Below is a small trained network, with its code and all its weights. Each question gives an input and a target symbol and asks what happens when units are switched off, that is, made to give their printed mean instead of their output.

import numpy as np


def w(rows, s, z=0):
    codes = np.array(rows[::2]) - 128.0
    scale = np.full(codes.shape[1], s)
    scale[-1] = z or s
    return codes * scale


def f(y):
    return np.maximum(y, 0)


def softmax(a):
    e = np.exp(a - a.max(-1, keepdims=True))
    return e / e.sum(-1, keepdims=True)


def log_softmax(a):
    a = a - a.max(-1, keepdims=True)
    return a - np.log(np.exp(a).sum(-1, keepdims=True))


def net(x, mask):
    ids = ['αγδεζηλμξπστφψ'.index(c) for c in x.split()]
    T = len(ids)
    res = E[ids] + P[:T]
    u = 0
    for l in range(2):
        r = res
        for j in range(3):
            rows = slice(2 * j, 2 * j + 2)
            q, k, v = (r @ M[l][rows].T for M in (Q, K, V))
            z = softmax(np.where(np.tri(T) > 0, q @ k.T / 2**0.5, -1e9)) @ v
            o = O[l][rows]
            res = res + np.where(mask[u + j], z, o[:, -1]) @ o[:, :-1]
        u += 3
        y = f(res @ A[l][:, :-1].T + A[l][:, -1])
        res = res + np.where(mask[u : u + 4], y, B[l][:, -1]) @ B[l][:, :-1]
        u += 4
    return log_softmax(res[-1] @ U[:, :-1].T + U[:, -1])


Q, K, V, O, A, B = {}, {}, {}, {}, {}, {}
E = w([
[150,166,197,104,132,201,102,132,181,112,140,171],'α',
[140,79,44,150,65,152,161,66,159,40,183,186],'γ',
[78,162,149,130,147,76,153,69,208,96,66,77],'δ',
[132,146,113,178,61,86,176,93,172,147,189,137],'ε',
[120,106,74,80,158,101,167,160,96,144,72,107],'ζ',
[56,171,202,78,115,133,144,82,106,87,152,166],'η',
[87,207,154,152,97,87,113,187,109,94,129,206],'λ',
[173,74,194,71,100,159,164,127,141,161,255,117],'μ',
[108,127,100,117,193,201,171,70,124,153,141,134],'ξ',
[75,86,113,107,90,78,82,197,162,106,79,122],'π',
[66,92,72,126,88,242,78,161,169,102,147,102],'σ',
[117,206,164,145,141,143,161,100,111,166,81,153],'τ',
[32,65,158,195,132,138,140,147,63,71,193,77],'φ',
[179,163,175,104,94,123,169,186,158,156,99,114],'ψ',
],0.015)
P = w([
[3,131,183,106,155,66,59,203,244,197,223,54],'0',
[159,80,142,195,174,147,138,101,132,143,61,177],'1',
[167,130,127,170,134,146,118,77,124,139,94,113],'2',
[156,93,131,163,151,167,137,93,114,118,98,140],'3',
[158,133,139,144,143,156,146,102,120,120,124,121],'4',
[142,140,152,137,130,159,155,98,132,112,125,117],'5',
[133,158,138,135,155,153,161,123,122,109,152,129],'6',
[130,151,144,128,125,160,169,106,138,122,153,114],'7',
[122,159,147,126,131,163,187,124,139,102,170,121],'8',
[134,154,159,132,135,171,167,112,121,103,146,102],'9',
[130,158,163,125,134,180,139,110,132,97,130,67],'10',
[133,157,162,122,153,162,180,121,122,90,162,100],'11',
[133,160,157,125,107,177,161,102,129,96,140,61],'12',
[129,195,150,91,121,139,153,127,178,116,191,86],'13',
],0.0049)
Q[0] = w([
[99,198,182,104,28,193,200,117,168,55,203,151],'L0H1',
[113,116,106,146,72,112,179,170,213,68,234,114],'L0H1',
[116,4,37,198,142,67,67,187,145,99,88,103],'L0H2',
[58,254,197,167,142,164,153,80,156,92,33,188],'L0H2',
[78,85,176,48,72,184,162,200,191,113,180,43],'L0H3',
[57,92,124,90,111,166,78,193,69,46,160,107],'L0H3',
],0.0056)
K[0] = w([
[29,89,148,223,51,49,145,163,91,93,209,57],'L0H1',
[111,63,71,221,111,135,152,162,99,73,194,75],'L0H1',
[222,217,82,20,117,106,80,138,231,211,93,217],'L0H2',
[4,164,158,192,203,45,105,170,18,3,88,91],'L0H2',
[73,100,186,80,66,135,109,235,252,164,236,51],'L0H3',
[136,71,139,56,126,106,113,178,156,157,195,206],'L0H3',
],0.0055)
V[0] = w([
[108,159,202,16,193,163,68,66,110,167,115,209],'L0H1',
[211,159,64,44,37,147,95,102,203,193,123,225],'L0H1',
[142,124,171,200,89,101,122,156,64,54,178,97],'L0H2',
[115,195,90,60,93,52,86,132,154,134,79,186],'L0H2',
[154,141,97,193,78,130,159,17,129,158,116,139],'L0H3',
[173,142,129,202,165,103,87,123,1,96,73,225],'L0H3',
],0.0058)
O[0] = w([
[79,226,93,82,169,100,72,160,155,154,185,154,148],'L0H1',
[109,106,152,140,92,80,125,157,248,180,187,196,55],'L0H1',
[130,12,97,168,55,147,110,122,71,82,144,90,150],'L0H2',
[129,225,227,175,93,132,132,118,125,110,161,118,92],'L0H2',
[117,155,135,189,98,153,210,45,162,120,160,143,72],'L0H3',
[127,253,85,162,49,129,176,105,72,76,191,142,2],'L0H3',
],0.0057,0.0054)
A[0] = w([
[113,169,57,65,177,103,255,144,113,125,62,55,253],'L0N1',
[100,166,193,91,197,180,174,54,100,130,137,141,141],'L0N2',
[157,182,169,121,163,34,195,152,177,114,90,65,49],'L0N3',
[70,89,146,143,124,46,82,157,94,117,150,69,102],'L0N4',
],0.0064,0.0025)
B[0] = w([
[154,113,104,170,199,105,29,100,58,221,38,162,216],'L0N1',
[65,229,47,36,91,108,161,38,177,111,118,38,254],'L0N2',
[133,53,211,220,90,108,70,148,88,160,40,47,160],'L0N3',
[254,163,106,74,171,95,97,166,80,39,97,35,178],'L0N4',
],0.0058,0.0052)
Q[1] = w([
[71,187,72,170,114,140,40,198,127,191,70,123],'L1H1',
[122,177,204,147,79,151,235,116,182,117,195,240],'L1H1',
[216,107,144,80,206,204,89,95,43,50,84,88],'L1H2',
[167,63,113,98,113,100,129,72,38,92,55,118],'L1H2',
[108,22,89,101,137,173,80,132,73,35,119,7],'L1H3',
[254,191,156,165,102,146,143,138,220,171,153,193],'L1H3',
],0.0053)
K[1] = w([
[186,220,165,171,155,81,140,163,77,70,134,85],'L1H1',
[126,197,100,143,95,167,168,51,191,152,151,222],'L1H1',
[66,122,201,46,211,151,82,168,176,114,149,112],'L1H2',
[66,103,189,49,167,72,95,163,181,177,175,146],'L1H2',
[103,56,105,165,172,113,83,236,202,152,149,60],'L1H3',
[126,254,182,95,96,144,184,54,149,110,157,216],'L1H3',
],0.0061)
V[1] = w([
[151,228,119,61,15,89,83,166,135,223,46,141],'L1H1',
[227,112,80,154,89,151,145,125,4,64,215,43],'L1H1',
[149,173,168,52,122,19,188,89,99,59,221,5],'L1H2',
[3,121,187,101,161,99,56,152,211,229,202,195],'L1H2',
[206,242,230,159,192,38,195,212,83,248,135,161],'L1H3',
[82,239,213,142,76,130,201,54,134,85,117,182],'L1H3',
],0.0042)
O[1] = w([
[88,135,93,202,209,143,56,225,13,90,44,115,141],'L1H1',
[132,173,141,132,24,253,74,54,58,164,145,200,85],'L1H1',
[65,114,126,20,58,17,190,64,107,159,134,197,148],'L1H2',
[153,141,248,75,215,196,217,122,206,89,170,132,254],'L1H2',
[159,99,122,82,114,129,159,107,97,203,13,211,93],'L1H3',
[147,126,166,185,110,174,223,113,168,130,77,188,21],'L1H3',
],0.005,0.0061)
A[1] = w([
[49,148,183,127,128,46,147,159,113,54,78,69,3],'L1N1',
[237,191,202,128,117,102,117,255,155,70,102,143,98],'L1N2',
[132,192,196,160,216,205,199,60,107,163,120,137,84],'L1N3',
[220,190,155,203,109,21,221,168,170,212,105,115,154],'L1N4',
],0.0061,0.0027)
B[1] = w([
[120,36,108,105,25,38,107,61,42,55,126,150,253],'L1N1',
[138,75,120,143,70,253,99,134,115,112,62,248,253],'L1N2',
[182,232,46,93,19,130,134,181,206,150,43,83,248],'L1N3',
[26,86,155,189,47,186,178,131,51,238,182,25,179],'L1N4',
],0.0062,0.0055)
U = w([
[202,201,212,88,96,216,118,118,204,85,99,154,163],'α',
[143,22,53,183,101,129,160,38,203,54,171,178,175],'γ',
[113,74,171,171,129,83,107,46,155,123,54,59,46],'δ',
[109,72,140,200,87,124,162,88,148,172,184,87,253],'ε',
[179,115,93,125,246,103,128,153,38,187,79,152,231],'ζ',
[60,143,177,19,65,77,174,60,121,106,180,165,160],'η',
[69,149,165,158,86,174,143,160,31,86,161,220,243],'λ',
[169,30,196,42,151,102,161,114,144,190,223,124,107],'μ',
[121,161,2,100,205,156,165,103,147,148,120,73,101],'ξ',
[149,31,79,79,121,105,72,155,103,60,94,183,58],'π',
[53,106,101,192,196,199,58,193,153,107,195,41,94],'σ',
[109,189,96,117,48,122,145,174,98,184,109,66,105],'τ',
[127,177,145,146,77,154,50,122,70,142,183,85,34],'φ',
[137,60,196,117,108,203,152,149,53,211,66,110,21],'ψ',
],0.0058,0.0033)

Each question gives the input, a string of symbols that net reads in full, and the target symbol t.
The units are the heads (2 rows each of Q, K, V and O) and the neurons (one row each of A and B). Each row of codes is followed by its name. A weight is (code - 128) times the scale printed after its matrix; where a second scale follows, it is the last column's (O, A, B and U).
mask holds one flag per unit, layer by layer, with each layer's heads first. A switched-off unit (its flag False) gives its mean, the last column of its rows in O or B, instead of its output. The means were averaged over made-up inputs and are rounded, as every weight is.
A unit's drop is (log p(t) with every unit on - log p(t) with that unit switched off) / (log p(t) with every unit on - log p(t) with every unit switched off).
The circuit of an input: a set's keep is (log p(t) with only the set's units on - log p(t) with every unit switched off) / (log p(t) with every unit on - log p(t) with every unit switched off). Starting from the 12 units with the biggest drops (on a tie, the unit counted first), units are removed one at a time, each time the one whose removal leaves the highest keep (on an exact tie, the one counted first), for as long as the keep stays at least 0.8.
units of the circuit, in order: the units of the circuit, biggest drop first
most important unit: the unit with the biggest drop
k most important neurons: the k neurons with the biggest drops, biggest first
k most important neurons of layer l: the k neurons of layer l with the biggest drops, biggest first
which heads matter: for each layer, one digit per head in row order, 1 if its drop is at least 0.15 and else 0, layers parted by /
input ξ σ σ ψ π σ ε ζ, target ζ: most important unit -> L0N1
input α σ η α λ π φ φ η φ σ, target α: units of the circuit, in order -> (L0H1 L1H1 L1H2)
input α φ η τ α ε α π α σ π, target α: units of the circuit, in order -> (L0N4 L1H1 L0H1 L1H2)
input α η ψ α α ξ φ σ ξ α η σ η, target α: which heads matter -> 100 / 110
input ξ μ ξ σ σ η π γ μ α π η σ ψ, target ψ: units of the circuit, in order -> (L1N4 L1N2 L0N2 L0N3)
input ζ ζ α π ε σ δ, target δ: units of the circuit, in order -> (L0N3 L0H2 L1N1)
input α α λ φ π, target α: units of the circuit, in order -> (L1H1 L0N4 L1H2 L0H1)
input α π φ ψ, target α: units of the circuit, in order -> (L1H2 L0H1 L1H1)
input η α σ, target σ: which heads matter -> 000 / 001
input η η ψ φ δ, target η: units of the circuit, in order -> (L1H2 L1H1 L0H1)
input ψ τ α σ π η δ ζ, target ζ: units of the circuit, in order -> (L0N1 L1H1)
input α δ π ψ ε ξ φ α ξ, target α: 3 most important neurons -> (L1N3 L0N4 L0N1)
input α γ ψ δ α ζ α π, target π: which heads matter -> 000 / 100
input σ λ δ φ, target σ: units of the circuit, in order -> (L1H3)
input η δ ψ τ φ σ π, target η: units of the circuit, in order -> (L1H2 L1H1 L0H1 L0N4)
input η α τ λ τ σ φ η λ α μ, target η: units of the circuit, in order -> (L1H2 L0H1 L1H1 L0N2)
input ψ α γ δ ψ η α η π σ η δ, target δ: units of the circuit, in order -> (L0N3 L1N1 L0N1)
input α η α φ, target α: units of the circuit, in order -> (L1H2 L1H1 L0H1 L1N3)
input α σ ζ σ φ α α ζ η, target α: units of the circuit, in order -> (L0H1 L1H2 L1N3)
input ζ α λ λ φ π ζ σ π τ, target ζ: most important unit -> L0H2
input μ η σ π ξ, target ξ: which heads matter -> 000 / 000
input η γ ξ η σ π σ μ π φ ξ, target η: which heads matter -> 110 / 110
input η μ γ η, target η: which heads matter -> 000 / 000
input μ δ λ φ, target μ: which heads matter -> 001 / 111
input ψ γ η λ ε δ η τ, target τ: which heads matter -> 001 / 001
input μ α ψ φ σ ξ τ α, target μ: which heads matter -> 011 / 111
input π ε δ ψ ξ α λ φ, target π: 2 most important neurons of layer 0 -> (L0N4 L0N3)
